Each row has a name. After each piece below comes the name of the row it's from, unless a question asks for something else. Each question is about the rows just above it. Places in a row count from 1.

Z: [ 93 154  74  74  98 123]
P: [169 168 169  87 102  94]
T: [146  93 154  74 170 104]
X: [161 133 124 109 156 149]
Row and place of [98] in the named rows: | Z, 5
The next entry after [ 93 154  74 170]: | [104]
Where in the named rows is [168]? | P, 2
One entry of X was changed: [161 133 124 108 156 149]. Where, and from what? | 4, [109]
Where in the named rows is [102]? | P, 5
[123] is at row and place | Z, 6
Row and place of [161] in the named rows: | X, 1

U: [129 125 129 127 127 134 130 135 127 123 130 129 126 137 132 139 116 138
 123 126 122 121 131 126 127 120 131 117 123 127 131 124 130 127 132]
L: [122 121 129 127 127 134 130 135 127 123 130 129 126 137 132 139 125 138
 123 126 122 121 131 126 127 127 131 117 123 127 131 124 130 127 132]
R: [123 128 113 135 133 134 134 128 105 118 107 157 126 141 157 131 116 138
 117 146 122 105 115 117 137 120 133 115 127 105 172 115 124 115 146]
[113] is at row and place | R, 3
Which row holds [129 125 129 127 127 134 130 135 127 123 130 129 126 137 132 139 116 138
 123 126 122 121 131 126 127 120 131 117 123 127 131 124 130 127 132]? | U
q: [122 121 129 127 127 134 130 135 127 123 130 129 126 137 132 139 125 138
 123 126 122 121 131 126 127 127 131 117 123 127 131 124 130 127 132] | L
One entry of U was changed: [129 125 129 127 127 134 130 135 127 123 130 129 126 137 132 139 116 138
 123 126 122 121 131 126 127 121 131 117 123 127 131 124 130 127 132]. Where, and from what? | 26, [120]

N: [154  96 165 117  85]
K: [131 117 125  99  97]
M: [124 161  84 124 161]
E: [127 117 120 118  87]
S: [124 157  88 115 164]
W: [122 120 122 146  73]
G: [133 109 137 101  88]
A: [124 159  85 114 156]
C: [124 123 115 165  79]
H: [115 163 101 105 133]
F: [127 146 115 145 154]
Changed M: [123 161  84 124 161]. Place and old value: | 1, [124]
What is the next entry after [115 165]? | [79]

V: [122  90 171 139 103 123 145 105  92 135 101 129  98 172  97 158 104 131
 122 137]
J: [122  90 171 106 103 123 145 105  92 135 101 129  98 172  92 137 109 141
 129 119]
Y: [122 171  90 139 103 123 145 105  92 135 101 129  98 172  97 141 104 131
 122 137]
One entry of V was changed: [122  90 171 139 103 123 145 105  92 135 101 129  98 172  97 157 104 131
 122 137]. Where, and from what? | 16, [158]
The row with [122  90 171 106 103 123 145 105  92 135 101 129  98 172  92 137 109 141
 129 119] is | J
q: [122  90 171 139 103 123 145 105  92 135 101 129  98 172  97 158 104 131
 122 137] | V
q: [122 171  90 139 103 123 145 105  92 135 101 129  98 172  97 141 104 131
 122 137] | Y

D: [147 129 128 129 130]
Q: [147 138 127  94 128]
B: [122 125 112 142 107]
The next entry after [147 138 127]: | [94]
Changed B: [123 125 112 142 107]. Place and old value: | 1, [122]
One entry of D was changed: [147 129 127 129 130]. Where, and from what? | 3, [128]
Row and place of [130] in the named rows: | D, 5
[127] is at row and place | Q, 3
Changed D: [146 129 128 129 130]. Place and old value: | 1, [147]
Row and place of [94] in the named rows: | Q, 4

zan: [115 133 123 141 133 124 130 126 127 126 136 132 116 121 113 130 130 138]
funod: [105 133 117 153 136 112 132 127 122 121 146 137 105 120 106 133 132 150]
zemap: [141 125 111 110 113 142 135 111 147 162  88 119 136 106 105 126 122  78]
Where does [105 133 117 153 136 112 132 127 122 120 146 137 105 120 106 133 132 150] differ from funod, and what was there? | 10, [121]
What is the next entry after [113 142 135 111 147]? | [162]
Row and place of [88] in the named rows: | zemap, 11
Where does [105 133 116 153 136 112 132 127 122 121 146 137 105 120 106 133 132 150] differ from funod, and what was there? | 3, [117]

Nad: [111  96  90 114 113 126 127 125]
Fimuv: [152 146 150  85 128 123 101 129]
duli: [118 123 157 112 156 153 115 158]
Changed Fimuv: [152 146 149  85 128 123 101 129]. Place and old value: | 3, [150]
Where does [111  97  90 114 113 126 127 125] differ from Nad, and what was there? | 2, [96]
The next entry after [ 96  90 114]: | [113]
Give the next entry after [150  85 128 123]. | [101]

